Below is a small trained network, with its code and all its weights. Each question gives an input and a class and asks what happens when units are switched off, that is, made to give their printed mean instead of their output.

import numpy as np


def w(rows, s, z=0):
    codes = np.array(rows[::2]) - 128.0
    scale = np.full(codes.shape[1], s)
    scale[-1] = z or s
    return codes * scale


def norm(h):
    return h / np.sqrt((h * h).mean(-1, keepdims=True) + 1e-5)


def f(y):
    return y / 2 * (1 + np.tanh(0.7978845608 * (y + 0.044715 * y**3)))


def log_softmax(a):
    a = a - a.max(-1, keepdims=True)
    return a - np.log(np.exp(a).sum(-1, keepdims=True))


def net(x, mask):
    res = np.array(x, float).reshape(1, 3) / 4 @ E
    u = 0
    for l in range(3):
        y = f(norm(res) @ A[l][:, :-1].T + A[l][:, -1])
        res = res + np.where(mask[u : u + 5], y, B[l][:, -1]) @ B[l][:, :-1]
        u += 5
    return log_softmax(norm(res)[-1] @ U[:, :-1].T + U[:, -1])


A, B = {}, {}
E = w([
[144,144,225,163,82,152,169,200,127,140,151],'x0',
[141,137,123,142,120,174,247,107,127,43,129],'x1',
[126,127,181,131,129,125,98,11,145,134,119],'x2',
],0.011)
A[0] = w([
[126,125,16,121,140,126,119,96,125,125,125,190],'0.n0',
[128,130,116,129,129,140,218,94,126,76,130,173],'0.n1',
[126,126,114,125,136,123,111,2,128,132,127,102],'0.n2',
[131,129,162,135,121,132,126,72,130,132,129,101],'0.n3',
[129,128,212,128,124,129,121,40,126,135,129,10],'0.n4',
],0.051,0.012)
B[0] = w([
[127,139,164,203,128,112,31,123,232,137,106,247],'0.n0',
[195,126,119,167,64,226,167,189,146,105,114,255],'0.n1',
[148,105,80,23,131,142,238,110,17,86,115,246],'0.n2',
[187,86,117,74,116,122,109,99,167,89,19,187],'0.n3',
[88,169,168,253,136,122,25,143,232,160,177,224],'0.n4',
],0.024,0.039)
A[1] = w([
[60,149,127,138,173,83,106,59,140,129,160,2],'1.n0',
[102,125,183,103,129,96,162,38,108,115,139,66],'1.n1',
[63,126,145,100,212,3,45,23,169,120,112,61],'1.n2',
[52,111,102,20,224,4,121,27,71,123,135,70],'1.n3',
[95,140,198,138,143,38,112,234,117,164,154,168],'1.n4',
],0.042,0.0037)
B[1] = w([
[108,107,155,82,117,137,139,99,107,216,131,157],'1.n0',
[112,173,84,157,174,114,108,176,119,109,93,142],'1.n1',
[63,134,172,114,129,124,152,139,89,193,253,251],'1.n2',
[193,144,122,234,85,186,89,182,223,84,77,171],'1.n3',
[151,99,92,59,143,122,142,64,117,87,68,231],'1.n4',
],0.031,0.033)
A[2] = w([
[46,154,149,140,185,39,89,109,92,195,180,69],'2.n0',
[156,147,146,239,108,109,67,168,188,140,74,108],'2.n1',
[124,123,94,175,169,67,97,79,168,107,84,20],'2.n2',
[102,97,114,115,152,79,136,147,123,157,183,7],'2.n3',
[166,140,77,115,106,165,251,243,26,93,141,166],'2.n4',
],0.034,0.0015)
B[2] = w([
[103,106,101,107,127,100,214,198,26,197,194,219],'2.n0',
[109,190,139,191,155,123,53,123,190,63,136,253],'2.n1',
[167,120,204,117,52,193,147,123,106,135,131,154],'2.n2',
[92,183,177,141,155,66,121,143,66,162,65,168],'2.n3',
[40,109,138,56,199,1,105,60,71,202,159,215],'2.n4',
],0.024,0.04)
U = w([
[42,120,193,109,146,78,139,132,62,242,227,252],'0',
[146,171,162,255,115,176,32,159,253,80,128,68],'1',
[194,65,74,18,132,132,201,59,63,53,18,50],'2',
],0.0085,0.0022)

Each question gives the input, the list of numbers given to net, and the class t.
The units are the neurons (one row each of A and B). Each row of codes is followed by its name. A weight is (code - 128) times the scale printed after its matrix; where a second scale follows, it is the last column's (A, B and U).
mask holds one flag per neuron, layer by layer. A switched-off neuron (its flag False) gives its mean, the last column of its row in B, instead of its output. The means were averaged over made-up inputs and are rounded, as every weight is.
A unit's drop is (log p(t) with every unit on - log p(t) with that unit switched off) / (log p(t) with every unit on - log p(t) with every unit switched off).
The circuit of an input: a set's keep is (log p(t) with only the set's units on - log p(t) with every unit switched off) / (log p(t) with every unit on - log p(t) with every unit switched off). Starting from the 12 units with the biggest drops (on a tie, the unit counted first), units are removed one at a time, each time the one whose removal leaves the highest keep (on an exact tie, the one counted first), for as long as the keep stays at least 0.8.
circuit, biggest first: the units of the circuit, biggest drop first
unit that matters most: the unit with the biggest drop
k most important neurons: the k neurons with the biggest drops, biggest first
top k neurons in layer l: the k neurons of layer l with the biggest drops, biggest first
drop when u is switched off: that unit's drop, to one decimal
input [5,1,8], class 1: unit that matters most => 0.n4
input [-3,-3,3], class 1: circuit, biggest first => [0.n1; 1.n3; 0.n2]
input [-7,-1,6], class 1: 2 most important neurons => [0.n1; 1.n3]
input [3,-1,-7], class 2: 3 most important neurons => [0.n2; 0.n0; 0.n1]
input [5,-6,0], class 2: 2 most important neurons => [0.n2; 0.n0]
input [-2,3,0], class 1: 2 most important neurons => [0.n0; 1.n2]
input [5,-5,-2], class 2: 2 most important neurons => [0.n2; 0.n0]
input [-4,4,8], class 2: 2 most important neurons => [0.n2; 0.n3]
input [-8,-2,8], class 1: 3 most important neurons => [0.n1; 1.n3; 0.n2]
input [-2,-8,2], class 1: 4 most important neurons => [1.n3; 0.n1; 0.n4; 0.n2]
input [-7,4,5], class 2: 2 most important neurons => [0.n2; 1.n2]
input [-2,1,5], class 2: 2 most important neurons => [0.n2; 0.n3]
input [3,0,-6], class 2: top 3 neurons in layer 0 => [0.n2; 0.n0; 0.n1]
input [-6,7,1], class 2: 3 most important neurons => [0.n2; 0.n4; 1.n2]
input [-8,1,-1], class 1: unit that matters most => 0.n0
input [0,-6,5], class 1: top 2 neurons in layer 0 => [0.n0; 0.n2]
input [7,-4,0], class 2: top 4 neurons in layer 0 => [0.n2; 0.n0; 0.n1; 0.n3]
input [-4,6,6], class 2: drop when 0.n0 is switched off => 0.0
input [3,4,1], class 1: drop when 1.n2 is switched off => 0.4
input [-7,-4,7], class 1: drop when 1.n3 is switched off => 4.2
input [7,-2,-2], class 2: top 4 neurons in layer 0 => [0.n2; 0.n0; 0.n3; 0.n1]
